Here is a tiny trained network, its code and every weight. The questions are about switching its units off for an input and a class, where a switched-off unit gives its printed mean instead of its output.

import numpy as np


def w(rows, s, z=0):
    codes = np.array(rows[::2]) - 128.0
    scale = np.full(codes.shape[1], s)
    scale[-1] = z or s
    return codes * scale


def norm(h):
    return h / np.sqrt((h * h).mean(-1, keepdims=True) + 1e-5)


def f(y):
    return np.maximum(y, 0)


def log_softmax(a):
    a = a - a.max(-1, keepdims=True)
    return a - np.log(np.exp(a).sum(-1, keepdims=True))


def net(x, mask):
    res = np.array(x, float).reshape(1, 7) / 4 @ E
    u = 0
    for l in range(4):
        y = f(norm(res) @ A[l][:, :-1].T + A[l][:, -1])
        res = res + np.where(mask[u : u + 7], y, B[l][:, -1]) @ B[l][:, :-1]
        u += 7
    return log_softmax(norm(res)[-1] @ U[:, :-1].T + U[:, -1])


A, B = {}, {}
E = w([
[199,102,173,51],'x0',
[129,127,127,125],'x1',
[175,78,3,129],'x2',
[129,129,127,128],'x3',
[127,128,128,128],'x4',
[129,129,127,127],'x5',
[187,67,190,208],'x6',
],0.0077)
A[0] = w([
[77,164,51,237,53],'0.n0',
[84,115,112,254,189],'0.n1',
[222,211,98,110,100],'0.n2',
[254,91,165,62,58],'0.n3',
[26,65,138,111,73],'0.n4',
[76,39,96,122,4],'0.n5',
[63,80,57,51,43],'0.n6',
],0.006,0.0031)
B[0] = w([
[73,53,150,40,207],'0.n0',
[151,56,166,58,254],'0.n1',
[93,128,172,110,154],'0.n2',
[30,3,98,63,203],'0.n3',
[151,130,123,94,144],'0.n4',
[173,174,36,164,132],'0.n5',
[183,242,202,237,171],'0.n6',
],0.0062,0.004)
A[1] = w([
[201,98,2,126,97],'1.n0',
[142,38,85,166,127],'1.n1',
[42,133,75,99,106],'1.n2',
[44,110,126,230,117],'1.n3',
[58,87,76,205,108],'1.n4',
[49,111,99,194,63],'1.n5',
[166,65,154,248,4],'1.n6',
],0.0072,0.0043)
B[1] = w([
[94,115,119,242,240],'1.n0',
[98,185,106,226,254],'1.n1',
[175,114,174,129,221],'1.n2',
[144,20,129,38,193],'1.n3',
[105,50,169,120,192],'1.n4',
[127,20,110,63,157],'1.n5',
[253,98,217,158,180],'1.n6',
],0.0073,0.0032)
A[2] = w([
[120,104,156,208,5],'2.n0',
[254,121,93,68,184],'2.n1',
[133,49,181,227,50],'2.n2',
[91,173,252,150,87],'2.n3',
[197,114,75,219,132],'2.n4',
[97,154,226,185,60],'2.n5',
[10,233,40,71,133],'2.n6',
],0.0094,0.0029)
B[2] = w([
[140,174,160,60,171],'2.n0',
[64,72,152,211,167],'2.n1',
[176,198,139,31,254],'2.n2',
[57,142,11,193,233],'2.n3',
[68,186,85,160,204],'2.n4',
[118,161,79,181,196],'2.n5',
[255,112,228,134,212],'2.n6',
],0.0087,0.0061)
A[3] = w([
[64,33,147,110,72],'3.n0',
[237,175,182,148,39],'3.n1',
[176,74,85,167,97],'3.n2',
[103,176,98,198,150],'3.n3',
[28,181,255,104,120],'3.n4',
[206,131,158,168,2],'3.n5',
[105,48,142,65,73],'3.n6',
],0.0091,0.0029)
B[3] = w([
[64,149,110,34,207],'3.n0',
[220,168,155,62,225],'3.n1',
[137,134,254,166,160],'3.n2',
[66,195,113,88,230],'3.n3',
[158,75,56,202,253],'3.n4',
[178,196,173,58,176],'3.n5',
[113,101,55,39,206],'3.n6',
],0.0072,0.0054)
U = w([
[129,163,108,93,255],'0',
[218,160,180,115,89],'1',
[86,172,93,228,84],'2',
[102,9,127,83,57],'3',
],0.013,0.0075)

Each question gives the input, the list of numbers given to net, and the class t.
The units are the neurons (one row each of A and B). Each row of codes is followed by its name. A weight is (code - 128) times the scale printed after its matrix; where a second scale follows, it is the last column's (A, B and U).
mask holds one flag per neuron, layer by layer. A switched-off neuron (its flag False) gives its mean, the last column of its row in B, instead of its output. The means were averaged over made-up inputs and are rounded, as every weight is.
A unit's drop is (log p(t) with every unit on - log p(t) with that unit switched off) / (log p(t) with every unit on - log p(t) with every unit switched off).
The circuit of an input: a set's keep is (log p(t) with only the set's units on - log p(t) with every unit switched off) / (log p(t) with every unit on - log p(t) with every unit switched off). Starting from the 12 units with the biggest drops (on a tie, the unit counted first), units are removed one at a time, each time the one whose removal leaves the highest keep (on an exact tie, the one counted first), for as long as the keep stays at least 0.8.
circuit, biggest first: the units of the circuit, biggest drop first
k most important neurons: the k neurons with the biggest drops, biggest first
k most important neurons of layer l: the k neurons of layer l with the biggest drops, biggest first
drop of u: that unit's drop, to one decimal
input [7,4,-6,-2,-6,-4,-2], class 3: 2 most important neurons of layer 1	(1.n1, 1.n0)
input [-3,0,4,7,4,-4,-6], class 1: most important neuron	(2.n6)
input [-7,4,7,-8,2,4,-6], class 2: circuit, biggest first	(1.n0, 3.n2, 2.n6, 2.n2)
input [-6,7,8,-7,-2,-1,8], class 1: 3 most important neurons	(1.n6, 2.n3, 2.n2)
input [3,-3,8,7,-7,5,7], class 2: circuit, biggest first	(2.n4, 1.n1)
input [7,-5,-5,-8,-6,7,-8], class 1: 2 most important neurons	(2.n6, 0.n1)
input [8,-2,1,6,-2,-3,-6], class 3: circuit, biggest first	(2.n1, 2.n2)
input [-3,6,7,-7,8,-4,8], class 1: circuit, biggest first	(2.n2, 3.n2)
input [7,5,-6,-2,0,3,1], class 3: 2 most important neurons	(0.n3, 1.n1)
input [6,-3,8,-5,-1,1,3], class 2: 2 most important neurons	(2.n4, 1.n1)
input [-3,-4,-1,4,-8,2,3], class 0: 4 most important neurons	(2.n6, 0.n1, 0.n3, 0.n0)
input [-7,3,1,-8,-2,0,-6], class 3: circuit, biggest first	(1.n4, 0.n0, 2.n2, 2.n6)
input [-4,-5,6,2,8,-5,-6], class 1: 3 most important neurons	(2.n6, 2.n3, 1.n6)
input [1,-6,-2,7,1,7,-8], class 1: circuit, biggest first	(2.n6)
input [-4,-3,8,7,3,-6,-6], class 2: 2 most important neurons	(1.n0, 2.n2)
input [-3,-1,3,1,5,3,6], class 1: 2 most important neurons	(1.n6, 2.n3)
input [8,0,3,0,3,5,-4], class 3: 2 most important neurons	(2.n1, 2.n2)
input [6,-2,-4,-1,-1,-8,-6], class 1: 3 most important neurons	(2.n6, 0.n1, 1.n6)
input [-4,5,8,8,-3,4,-8], class 1: 3 most important neurons of layer 2	(2.n6, 2.n3, 2.n5)
input [1,6,-1,-3,-6,-1,3], class 0: circuit, biggest first	(2.n6)
input [-4,3,1,-1,-7,-3,5], class 1: 2 most important neurons of layer 1	(1.n1, 1.n6)
input [-5,-4,-8,0,8,6,-5], class 2: 3 most important neurons of layer 2	(2.n3, 2.n6, 2.n2)
input [-4,-5,5,5,8,7,-6], class 1: drop of 2.n6	1.3
